Below is a small trained network, with its code and all its weights. Each question gives an input and a target symbol and asks what happens when units are switched off, that is, made to give their printed mean instead of their output.

import numpy as np


def w(rows, s, z=0):
    codes = np.array(rows[::2]) - 128.0
    scale = np.full(codes.shape[1], s)
    scale[-1] = z or s
    return codes * scale


def softmax(a):
    e = np.exp(a - a.max(-1, keepdims=True))
    return e / e.sum(-1, keepdims=True)


def log_softmax(a):
    a = a - a.max(-1, keepdims=True)
    return a - np.log(np.exp(a).sum(-1, keepdims=True))


def net(x, mask):
    ids = ['αβγδηθμξπφψω'.index(c) for c in x.split()]
    T = len(ids)
    res = E[ids] + P[:T]
    u = 0
    for l in range(2):
        r = res
        for j in range(3):
            rows = slice(2 * j, 2 * j + 2)
            q, k, v = (r @ M[l][rows].T for M in (Q, K, V))
            z = softmax(np.where(np.tri(T) > 0, q @ k.T / 2**0.5, -1e9)) @ v
            o = O[l][rows]
            res = res + np.where(mask[u + j], z, o[:, -1]) @ o[:, :-1]
        u += 3
    return log_softmax(res[-1] @ U[:, :-1].T + U[:, -1])


Q, K, V, O = {}, {}, {}, {}
E = w([
[166,148,73],'α',
[132,102,136],'β',
[150,156,85],'γ',
[90,175,134],'δ',
[172,92,99],'η',
[73,174,143],'θ',
[204,30,116],'μ',
[120,63,187],'ξ',
[79,181,134],'π',
[152,97,98],'φ',
[104,227,62],'ψ',
[38,254,146],'ω',
],0.0088)
P = w([
[77,117,126],'0',
[196,37,80],'1',
[110,244,96],'2',
[138,73,254],'3',
[187,60,69],'4',
[129,168,100],'5',
[92,162,217],'6',
[124,129,113],'7',
[129,183,25],'8',
],0.0085)
Q[0] = w([
[131,68,181],'L0H1',
[134,89,44],'L0H1',
[128,119,254],'L0H2',
[158,133,39],'L0H2',
[95,169,67],'L0H3',
[164,133,168],'L0H3',
],0.0095)
K[0] = w([
[239,136,52],'L0H1',
[53,224,153],'L0H1',
[215,91,44],'L0H2',
[49,169,190],'L0H2',
[207,144,3],'L0H3',
[143,113,175],'L0H3',
],0.0065)
V[0] = w([
[82,65,254],'L0H1',
[63,82,206],'L0H1',
[221,96,11],'L0H2',
[205,6,178],'L0H2',
[174,174,5],'L0H3',
[185,90,141],'L0H3',
],0.008)
O[0] = w([
[254,208,182,114],'L0H1',
[213,205,165,146],'L0H1',
[94,90,13,71],'L0H2',
[175,219,31,3],'L0H2',
[70,80,192,171],'L0H3',
[157,85,135,88],'L0H3',
],0.0072,0.0014)
Q[1] = w([
[142,90,164],'L1H1',
[131,51,161],'L1H1',
[163,136,255],'L1H2',
[196,91,186],'L1H2',
[113,46,148],'L1H3',
[86,163,84],'L1H3',
],0.007)
K[1] = w([
[77,123,226],'L1H1',
[88,166,169],'L1H1',
[20,253,146],'L1H2',
[101,156,243],'L1H2',
[21,147,153],'L1H3',
[192,126,84],'L1H3',
],0.0054)
V[1] = w([
[121,201,114],'L1H1',
[189,1,143],'L1H1',
[115,225,137],'L1H2',
[212,16,96],'L1H2',
[14,184,123],'L1H3',
[188,39,120],'L1H3',
],0.0046)
O[1] = w([
[62,65,102,134],'L1H1',
[174,176,37,75],'L1H1',
[119,173,218,174],'L1H2',
[125,107,1,3],'L1H2',
[33,24,198,206],'L1H3',
[164,139,70,58],'L1H3',
],0.0049,0.00064)
U = w([
[46,86,50,137],'α',
[157,164,105,203],'β',
[61,91,78,104],'γ',
[115,142,139,2],'δ',
[110,138,59,146],'η',
[119,155,191,205],'θ',
[137,175,23,49],'μ',
[253,241,137,225],'ξ',
[130,120,168,46],'π',
[89,134,74,185],'φ',
[25,38,125,45],'ψ',
[131,87,251,138],'ω',
],0.0056,0.0029)

Each question gives the input, a string of symbols that net reads in full, and the target symbol t.
The units are the heads (2 rows each of Q, K, V and O). Each row of codes is followed by its name. A weight is (code - 128) times the scale printed after its matrix; where a second scale follows, it is the last column's (O and U).
mask holds one flag per head, layer by layer. A switched-off head (its flag False) gives its mean, the last column of its rows in O, instead of its output. The means were averaged over made-up inputs and are rounded, as every weight is.
A unit's drop is (log p(t) with every unit on - log p(t) with that unit switched off) / (log p(t) with every unit on - log p(t) with every unit switched off).
The circuit of an input: a set's keep is (log p(t) with only the set's units on - log p(t) with every unit switched off) / (log p(t) with every unit on - log p(t) with every unit switched off). Starting from all 6 units, units are removed one at a time, each time the one whose removal leaves the highest keep (on an exact tie, the one counted first), for as long as the keep stays at least 0.8.
units of the circuit, in order: the units of the circuit, biggest drop first
most important unit: the unit with the biggest drop
which heads matter: for each layer, one digit per head in row order, 1 if its drop is at least 0.15 and else 0, layers parted by /
drop when u is switched off: that unit's drop, to one decimal
input ω φ ω ψ θ, target ω: units of the circuit, in order : [L0H2, L1H2]
input ω α ω α ψ, target ω: units of the circuit, in order : [L0H2, L1H2]
input ξ α ξ ξ γ, target ξ: units of the circuit, in order : [L0H1, L0H2]
input ω η ω β φ, target ω: which heads matter : 010 / 010
input β μ ξ ξ ξ η α, target ξ: which heads matter : 100 / 001
input η ξ ξ ω, target ξ: units of the circuit, in order : [L0H1, L0H2, L0H3]
input ω ω ξ, target ω: most important unit : L0H2
input ξ ξ ω, target ξ: which heads matter : 100 / 001
input ξ ξ π β ξ ψ γ, target ξ: units of the circuit, in order : [L0H1, L1H3, L0H2]
input ω ω β ξ ξ ξ π, target ξ: units of the circuit, in order : [L0H1, L0H2, L0H3]
input ξ μ η φ μ ξ ξ μ μ, target ξ: which heads matter : 110 / 001
input η β ξ ξ ψ, target ξ: units of the circuit, in order : [L0H1, L0H2]
input ξ ξ ξ α, target ξ: drop when L0H3 is switched off : 0.1
input θ ξ π β, target ξ: drop when L1H1 is switched off : 0.0
input β ξ ω α θ ξ ω π η, target ω: drop when L1H2 is switched off : 0.2
